Here is a tiny trained network, its code and every weight. The questions are about switching its units off for an input and a target symbol, where a switched-off unit gives its printed mean instead of its output.

import numpy as np


def w(rows, s, z=0):
    codes = np.array(rows[::2]) - 128.0
    scale = np.full(codes.shape[1], s)
    scale[-1] = z or s
    return codes * scale


def softmax(a):
    e = np.exp(a - a.max(-1, keepdims=True))
    return e / e.sum(-1, keepdims=True)


def log_softmax(a):
    a = a - a.max(-1, keepdims=True)
    return a - np.log(np.exp(a).sum(-1, keepdims=True))


def net(x, mask):
    ids = ['αβδζθμξπστφψω'.index(c) for c in x.split()]
    T = len(ids)
    res = E[ids] + P[:T]
    u = 0
    for l in range(3):
        r = res
        for j in range(2):
            rows = slice(3 * j, 3 * j + 3)
            q, k, v = (r @ M[l][rows].T for M in (Q, K, V))
            z = softmax(np.where(np.tri(T) > 0, q @ k.T / 3**0.5, -1e9)) @ v
            o = O[l][rows]
            res = res + np.where(mask[u + j], z, o[:, -1]) @ o[:, :-1]
        u += 2
    return log_softmax(res[-1] @ U[:, :-1].T + U[:, -1])


Q, K, V, O = {}, {}, {}, {}
E = w([
[121,95,171,140,163,132,51,140,131,86],'α',
[160,138,44,66,174,73,203,158,125,177],'β',
[92,147,55,96,164,73,164,177,99,160],'δ',
[121,108,165,48,32,76,183,156,182,103],'ζ',
[103,123,126,65,187,78,128,106,2,133],'θ',
[141,78,246,125,184,134,69,138,155,108],'μ',
[73,118,98,197,157,95,102,121,206,58],'ξ',
[129,232,106,153,55,116,134,123,121,174],'π',
[154,59,59,131,102,153,66,105,137,113],'σ',
[187,126,136,14,125,139,152,30,149,150],'τ',
[129,162,91,106,155,251,168,174,101,53],'φ',
[252,147,152,120,166,132,110,151,96,113],'ψ',
[94,105,185,169,170,109,73,143,153,97],'ω',
],0.02)
P = w([
[61,182,1,136,164,89,18,166,109,30],'0',
[72,122,129,213,165,151,162,101,103,69],'1',
[85,118,145,215,153,150,170,106,126,82],'2',
[87,129,154,188,150,157,178,100,124,117],'3',
[97,132,153,177,137,163,183,96,143,134],'4',
[102,140,163,165,137,175,189,101,140,170],'5',
[115,153,171,141,138,176,198,91,154,189],'6',
[120,157,173,120,138,183,203,100,159,205],'7',
[138,151,190,89,137,193,214,104,177,240],'8',
],0.0088)
Q[0] = w([
[63,105,130,101,119,60,127,208,112,164],'L0H1',
[103,103,146,125,32,139,125,123,141,117],'L0H1',
[105,48,55,68,189,94,127,157,100,102],'L0H1',
[188,111,117,87,152,185,82,107,75,90],'L0H2',
[116,125,245,104,170,131,72,101,83,30],'L0H2',
[96,205,158,68,103,80,217,161,132,186],'L0H2',
],0.012)
K[0] = w([
[62,130,141,96,136,62,112,179,105,111],'L0H1',
[101,79,132,133,50,137,157,139,105,150],'L0H1',
[147,131,49,63,124,116,81,154,146,51],'L0H1',
[185,117,123,83,125,190,93,102,125,194],'L0H2',
[119,125,245,97,179,125,57,142,76,89],'L0H2',
[73,166,157,83,132,120,188,153,181,201],'L0H2',
],0.013)
V[0] = w([
[189,50,121,47,64,184,90,187,67,149],'L0H1',
[135,149,198,136,131,104,6,168,234,139],'L0H1',
[74,111,132,142,123,148,22,84,27,110],'L0H1',
[114,140,69,169,178,93,178,176,225,166],'L0H2',
[189,61,153,63,159,169,137,190,122,254],'L0H2',
[92,185,113,91,138,186,143,222,159,123],'L0H2',
],0.0057)
O[0] = w([
[83,59,133,101,170,63,174,204,150,163,252],'L0H1',
[159,187,175,78,70,143,153,123,79,87,161],'L0H1',
[74,180,156,68,120,105,153,41,182,180,89],'L0H1',
[114,113,233,77,159,124,61,79,2,88,63],'L0H2',
[53,132,55,227,110,91,121,121,174,86,151],'L0H2',
[146,111,161,142,123,154,119,97,38,97,91],'L0H2',
],0.0069,0.0018)
Q[1] = w([
[213,123,85,110,107,208,101,68,163,144],'L1H1',
[120,155,91,109,181,75,135,109,78,163],'L1H1',
[122,188,160,87,53,176,98,95,121,140],'L1H1',
[78,129,38,51,138,92,129,104,19,125],'L1H2',
[194,183,114,136,109,145,54,121,130,201],'L1H2',
[122,143,120,239,145,166,90,127,123,9],'L1H2',
],0.013)
K[1] = w([
[172,157,166,174,132,146,143,128,118,147],'L1H1',
[145,195,84,84,123,116,112,95,112,102],'L1H1',
[76,147,155,158,116,122,141,95,98,172],'L1H1',
[118,168,60,3,119,126,101,133,76,89],'L1H2',
[171,155,124,153,111,142,65,110,124,192],'L1H2',
[120,187,165,210,172,125,135,170,118,68],'L1H2',
],0.016)
V[1] = w([
[72,107,167,207,153,90,84,158,2,125],'L1H1',
[140,171,189,118,105,170,76,152,181,107],'L1H1',
[135,80,73,121,55,182,27,161,116,110],'L1H1',
[95,105,183,79,130,58,173,162,88,123],'L1H2',
[135,186,215,153,165,148,111,167,66,120],'L1H2',
[138,48,56,126,117,151,36,137,96,89],'L1H2',
],0.0067)
O[1] = w([
[176,149,50,18,121,122,164,152,238,148,35],'L1H1',
[28,142,166,106,196,142,143,151,108,178,209],'L1H1',
[48,151,104,169,138,135,147,207,240,128,93],'L1H1',
[145,140,2,114,174,135,106,103,68,80,123],'L1H2',
[104,93,41,218,68,91,167,135,232,157,252],'L1H2',
[133,240,201,118,136,141,162,132,192,190,106],'L1H2',
],0.0063,0.0021)
Q[2] = w([
[191,76,195,167,140,182,121,168,120,13],'L2H1',
[196,116,170,159,58,255,158,119,217,174],'L2H1',
[197,232,191,41,128,152,193,151,78,175],'L2H1',
[87,128,135,125,50,143,121,164,58,81],'L2H2',
[113,8,209,165,9,226,125,119,213,61],'L2H2',
[3,83,81,87,146,61,172,108,121,188],'L2H2',
],0.0097)
K[2] = w([
[175,70,149,150,176,132,125,167,83,77],'L2H1',
[176,90,100,185,114,181,124,102,136,145],'L2H1',
[151,128,161,60,115,182,171,108,111,192],'L2H1',
[99,149,130,99,101,140,160,147,91,111],'L2H2',
[87,2,160,165,87,154,188,113,135,97],'L2H2',
[92,151,79,107,141,106,71,101,140,139],'L2H2',
],0.016)
V[2] = w([
[127,71,73,164,130,139,254,38,103,104],'L2H1',
[129,53,8,189,71,152,86,101,151,137],'L2H1',
[189,160,70,71,88,137,108,115,78,87],'L2H1',
[197,139,159,92,92,185,27,135,184,46],'L2H2',
[119,113,217,179,118,92,219,210,178,203],'L2H2',
[141,183,208,71,113,114,211,127,108,146],'L2H2',
],0.0053)
O[2] = w([
[64,208,152,80,121,109,64,223,118,193,202],'L2H1',
[140,166,167,60,179,99,53,74,91,83,63],'L2H1',
[79,171,145,130,127,189,69,146,156,181,117],'L2H1',
[106,52,74,165,149,42,117,142,39,255,236],'L2H2',
[68,226,90,111,190,50,127,57,70,80,255],'L2H2',
[137,126,116,91,142,124,39,91,143,71,59],'L2H2',
],0.0071,0.0016)
U = w([
[102,112,143,142,115,99,192,149,144,141,9],'α',
[144,127,254,26,176,144,124,76,137,133,217],'β',
[94,147,108,137,172,218,162,141,131,73,67],'δ',
[107,138,118,105,119,118,122,154,185,128,68],'ζ',
[18,14,75,214,128,104,57,73,246,97,254],'θ',
[106,104,157,154,129,144,124,143,96,127,39],'μ',
[80,132,94,115,169,107,112,126,97,124,70],'ξ',
[104,152,124,101,135,100,159,106,167,85,80],'π',
[102,195,142,157,40,130,121,109,125,138,133],'σ',
[117,94,154,70,43,84,147,178,130,43,181],'τ',
[120,128,120,122,121,114,154,85,123,101,70],'φ',
[224,145,120,175,170,75,122,181,146,118,185],'ψ',
[111,109,115,131,122,114,147,103,123,97,54],'ω',
],0.0083,0.0048)

Each question gives the input, a string of symbols that net reads in full, and the target symbol t.
The units are the heads (3 rows each of Q, K, V and O). Each row of codes is followed by its name. A weight is (code - 128) times the scale printed after its matrix; where a second scale follows, it is the last column's (O and U).
mask holds one flag per head, layer by layer. A switched-off head (its flag False) gives its mean, the last column of its rows in O, instead of its output. The means were averaged over made-up inputs and are rounded, as every weight is.
A unit's drop is (log p(t) with every unit on - log p(t) with that unit switched off) / (log p(t) with every unit on - log p(t) with every unit switched off).
The circuit of an input: a set's keep is (log p(t) with only the set's units on - log p(t) with every unit switched off) / (log p(t) with every unit on - log p(t) with every unit switched off). Starting from all 6 units, units are removed one at a time, each time the one whose removal leaves the highest keep (on an exact tie, the one counted first), for as long as the keep stays at least 0.8.
units of the circuit, in order: the units of the circuit, biggest drop first
unit that matters most: the unit with the biggest drop
which heads matter: for each layer, one digit per head in row order, 1 if its drop is at least 0.15 and else 0, layers parted by /
drop when u is switched off: that unit's drop, to one decimal
input σ ζ ψ ψ σ ξ ψ θ, target α: units of the circuit, in order -> L2H1; L0H2; L1H2
input ψ ζ ψ σ σ σ, target β: which heads matter -> 00 / 01 / 00
input τ ψ σ ψ σ π θ ξ θ, target μ: units of the circuit, in order -> L1H2; L1H1; L2H1; L2H2
input ψ ζ ω ψ ψ ψ ω, target β: unit that matters most -> L0H2
input ψ ψ ω ω ψ ψ ψ θ, target ξ: units of the circuit, in order -> L1H2; L2H1
input π ψ σ ω π ξ ξ α β, target θ: which heads matter -> 01 / 00 / 00
input ζ ψ σ ψ σ θ ζ β, target δ: units of the circuit, in order -> L2H2; L1H2; L0H2; L2H1
input σ ξ β ψ ψ δ, target α: units of the circuit, in order -> L2H1; L1H2
input ψ ψ δ τ β, target ξ: units of the circuit, in order -> L1H2; L0H2; L2H1
input φ θ ψ π π ξ θ, target π: which heads matter -> 01 / 01 / 01
input π δ ζ μ φ ψ δ, target θ: which heads matter -> 11 / 00 / 00
input ξ σ ψ δ, target σ: units of the circuit, in order -> L0H1; L0H2; L1H2
input θ ψ π π θ, target β: which heads matter -> 10 / 11 / 01
input θ ζ φ ψ σ σ β, target β: units of the circuit, in order -> L0H1; L2H2; L1H2
input θ ψ θ θ ζ ζ π ψ δ, target β: units of the circuit, in order -> L0H1; L2H2; L0H2
input ω ψ θ, target φ: unit that matters most -> L1H2
input μ ψ ψ σ ζ ξ ψ θ, target τ: units of the circuit, in order -> L0H1; L1H2; L2H2
input ξ θ σ σ, target β: units of the circuit, in order -> L0H2; L1H2; L0H1
input σ ψ ξ ζ ψ σ θ ζ β, target α: units of the circuit, in order -> L2H1; L0H2; L1H2
input μ π σ ψ ψ ψ φ θ, target τ: unit that matters most -> L0H1
input β σ σ σ ζ β σ θ, target ψ: which heads matter -> 11 / 10 / 00
input ψ σ τ θ ψ μ, target θ: which heads matter -> 01 / 01 / 00
input ψ δ ω ζ ψ ζ σ ξ δ, target ξ: units of the circuit, in order -> L1H2; L0H2; L2H1
input σ σ π π ζ ζ θ δ, target α: drop when L2H2 is switched off -> 0.1
input ψ σ ψ ξ ψ ψ ψ ω ξ, target β: drop when L0H1 is switched off -> 0.0
input δ τ α τ ψ σ ξ ψ θ, target ζ: drop when L1H1 is switched off -> 0.3
input ψ β π ξ ω σ δ, target ξ: unit that matters most -> L1H2
